Each row has a name. Each question is about the rows just above it.

Columns, left to right: W D M N
X: [155 155 155 175]
J: [155 156 125 137]
G: [146 106 133  82]
L: [ 97  99 135 148]
Which column holds [155 155 146] top down?
W
Does one of the named rows hold [ 97  99 136] side by side, in this order?
no
Times [155] occurs in X:
3
Is [ 82 133] printed in one of the named rows, side by side and in this order?
no

Columns, left to right: lede kezuz Bivo Kuzil nuzi
Z: [191 153 128 121 122]
U: [191 153 154 102 191]
E: [191 153 128 128 191]
F: [152  98 143 174 192]
Count of [190] in E:
0
Times [153] occurs in U:
1
Which column holds [153 153  98] top down?
kezuz

Columns, left to right: legis Zub vakuz Puva Roz Dopo
Pekuz: [144 143 101 156  78 137]
nos: [167 155 137 120  98 167]
muzu: [145 143 103 160  79 138]
luv: [146 145 100 142  76 138]
Bep: [161 151 135 128 101 161]
lepo: [161 152 134 130  99 161]
Reka: [144 143 105 140  84 137]
Which column holds [79 76] top down?
Roz
Which value is in both Bep and lepo?
[161]

Columns, left to right: sal Kosa Raf biz deba
nadeg: [119 137 139 125 142]
Vog: [124 155  93 129 177]
gudor: [118 162 125 109 194]
Dut: [140 114 142 142 113]
tuno: [130 129  93 148 122]
vogud: [135 131  95 159 113]
[162 114 129 131] is in which column, read top down?
Kosa
Which column holds [ 93 125 142] top down?
Raf
How many times does Dut hold [142]?
2

Columns, left to right: fab fud Pel Tidi did
Feb: [126 136 130 134 126]
mimov: [ 87 112 133 137 137]
nik: [112 118 117 134 135]
bip: [125 117 139 137 124]
revi: [113 128 113 138 131]
Dotek: [150 139 125 125 129]
pidum: [ 79 104 128 129 116]
poro: [123 123 148 114 121]
Does one of the named rows hold [136 130] side by side, in this order?
yes
Count of [113] in revi:
2
The one value in nik and bip:
[117]
The row with [125 117 139 137 124] is
bip
Among the named rows, does one hold [ 79 104 128] next to each other, in this order?
yes
Shared by pidum and revi:
[128]

Columns, left to right: dad Lapot famub zadam Sulo liger vuvo
Zege: [130 144 130 144 144 128 130]
rifo: [119 113 141 117  86 135 140]
bodi: [120 157 127 164 128 134 135]
duk: [134 103 129 143 134 125 121]
ger: [125 168 119 133 151 131 129]
nur: [126  86 142  93  88 130 133]
nov: [143 119 115  71 178 119 141]
Dedos: [137 117 121 137 157 129 116]
kanek: [125  86 143 139  84 131 135]
denir: [115 191 122 131 137 136 139]
Which row holds [125 168 119 133 151 131 129]?
ger
Which column holds this, read top down? [127 129 119 142 115 121 143 122]
famub
Which column holds this, read top down? [ 86 119 117  86]
Lapot
Among the named rows, does one hold [120 157 127 164] next to each other, in this order?
yes
Times [131] occurs in Zege:
0

Columns, left to right: nuf ter Nudu Pesa
Rege: [154 112 161 151]
pof: [109 131 107 111]
lamo: [109 131 107 135]
Dof: [154 112 161 167]
riv: [157 180 157 157]
Which column holds [131 131 112 180] top down?
ter
Count of [158] in riv:
0

Columns, left to right: pemo kufaf favo gaf
Keb: [161 148 171 143]
kot: [120  83  83  83]
Nune: [114 126 120 134]
Sati: [133 138 108 127]
Zem: [108  74  99  99]
pebo: [109  79 115 109]
Count of [109] in pebo:
2
[120 114 133 108] is in which column, read top down?
pemo
Is [ 79 115] printed in one of the named rows, side by side and in this order?
yes
How many times does kot hold [84]?
0
Which column holds [171  83] top down?
favo

Columns, left to right: karek Bok gez riku Gaz
nime: [142 119 165 170 144]
seb: [108 136  87 170  92]
guna: [143 135 121 160  69]
vireb: [142 137 165 170  78]
maz: [180 176 176 143  77]
pere: [137 176  75 137  67]
vef: [ 83 105 144 181 148]
Among the named rows, does one hold [ 75 176 137] next to each other, in this order?
no
Which column holds this, read top down? [136 135]
Bok
Times [137] occurs in pere:
2
Is [136 176] printed in one of the named rows, side by side and in this order?
no
Times [142] occurs in maz:
0
Is [ 83 105 144 181 149] printed in one of the named rows, side by side and in this order?
no

Columns, left to right: sibi mapop Fivur zik popoz Zoda gosem riz sep ton
mubok: [133 112 136 125 117  94 133 196 136 132]
sibab: [134 130 109 118 102 140 111 122 130 110]
kazig: [133 115 137 106 137 106 140 154 141 121]
dovu: [118 130 139 140 151 114 125 101 131 145]
Does one of the named rows hold [151 114] side by side, in this order?
yes
[111 140] is in which column, read top down?
gosem

Columns, left to right: guzo guz Beba bever nibig
parad: [104  99 116 124 115]
sune: [103 159 126 110 135]
reb: [133 105 147 117 104]
losim: [141 127 115 116 104]
febun: [109 109 109 177 177]
How many times does febun hold [109]?
3
Is [110 177 177] printed in one of the named rows, side by side and in this order?
no
Does one of the named rows hold [177 178] side by side, in this order?
no
How many times does reb hold [105]?
1
The one value in losim and reb:
[104]
How many times does febun hold [108]?
0

Columns, left to right: boful kepe sisus repir Gug Rut
lifi: [ 77 157 148 134 168 178]
pobo: [138 131 104 135 136 134]
nudat: [ 76 102 105 135 123 184]
The one value in lifi and pobo:
[134]
Which value is in both pobo and lifi?
[134]
Which value is in both pobo and nudat?
[135]
Shared by nudat and pobo:
[135]

Columns, left to right: ged logat zevu Zugis
Kelob: [137 140  94 133]
luf: [101 147 124 165]
razod: [136 147  72 164]
gof: [134 134 124 116]
[140 147] is in which column, read top down?
logat
Among the named rows, does one hold [124 115] next to each other, in this order?
no
Which column holds this, read top down? [164 116]
Zugis
Which column holds this, read top down? [ 72 124]
zevu
Shared by luf and razod:
[147]
Is [116 124] printed in one of the named rows, side by side and in this order?
no
Does one of the named rows hold [164  72 147 136] side by side, in this order?
no

Columns, left to right: Riro ved Rom mife Zogu zubus von
gomer: [159 131 164  99  67 107 121]
mipas: [155 133 119 150 157 158 117]
gopig: [144 166 163 163 166 166 163]
Kef: [100 145 138 130 135 152 145]
vod: [140 159 146 160 153 146 146]
Nisu: [ 85 127 140 116 134 121 137]
Which column holds this, read top down? [119 163 138 146]
Rom
Times [163] occurs in gopig:
3
Does one of the named rows hold [166 163 163 166 167] side by side, in this order?
no
Which column holds this, read top down? [117 163 145 146 137]
von
Times [145] occurs in vod:
0
Count of [146] in vod:
3

Columns, left to right: Korob Verik safez lod Malor dova dinek miri vusa
lekol: [ 83  80 137  90 176 165  91 127  92]
Naduf: [147 173 147 167  92 158 167 123 142]
Bomev: [ 91  79  76 166 103  99 164  99 139]
fuvuv: [164  98 155 123 123 108 125 139  78]
kotiz: [158 101  77 173  76 177 173  83 167]
zufaz: [157 171 161 140  97 126 155 128  97]
Kegen: [156 170 123 172  77 171 178 141 115]
kul: [164 171 165 165 106 167 171 113 139]
[155  77] is in which column, read top down?
safez
[76 97] is in which column, read top down?
Malor
Which value is in both Kegen and kotiz?
[77]
Does one of the named rows hold [126 155 128  97] side by side, in this order?
yes
Among the named rows, does one hold [123 123 155  98] next to each other, in this order?
no
Which column holds this, read top down? [127 123  99 139]
miri
Is [123 171  77] printed in one of the named rows, side by side and in this order?
no

Columns, left to right: lipo Kavus ven Sadas Likez peniv rizu
fale: [154  90 152 128 106  66 118]
piti: [153 178 128 132 139 127 132]
Moto: [ 59 111 123 127 150 108 132]
sek: [ 59 111 123 131 137 108 132]
pepog: [ 59 127 123 127 127 108 132]
Labif: [ 85 131 134 154 137 108 132]
kif: [ 78 158 114 129 162 154 131]
The one value in piti and Labif:
[132]
Count of [127] in pepog:
3
Which column holds this, read top down? [132 127 131 127]
Sadas
Does one of the named rows hold [154  90 152 128] side by side, in this order?
yes
The one value in fale and piti:
[128]
The one value in sek and kif:
[131]

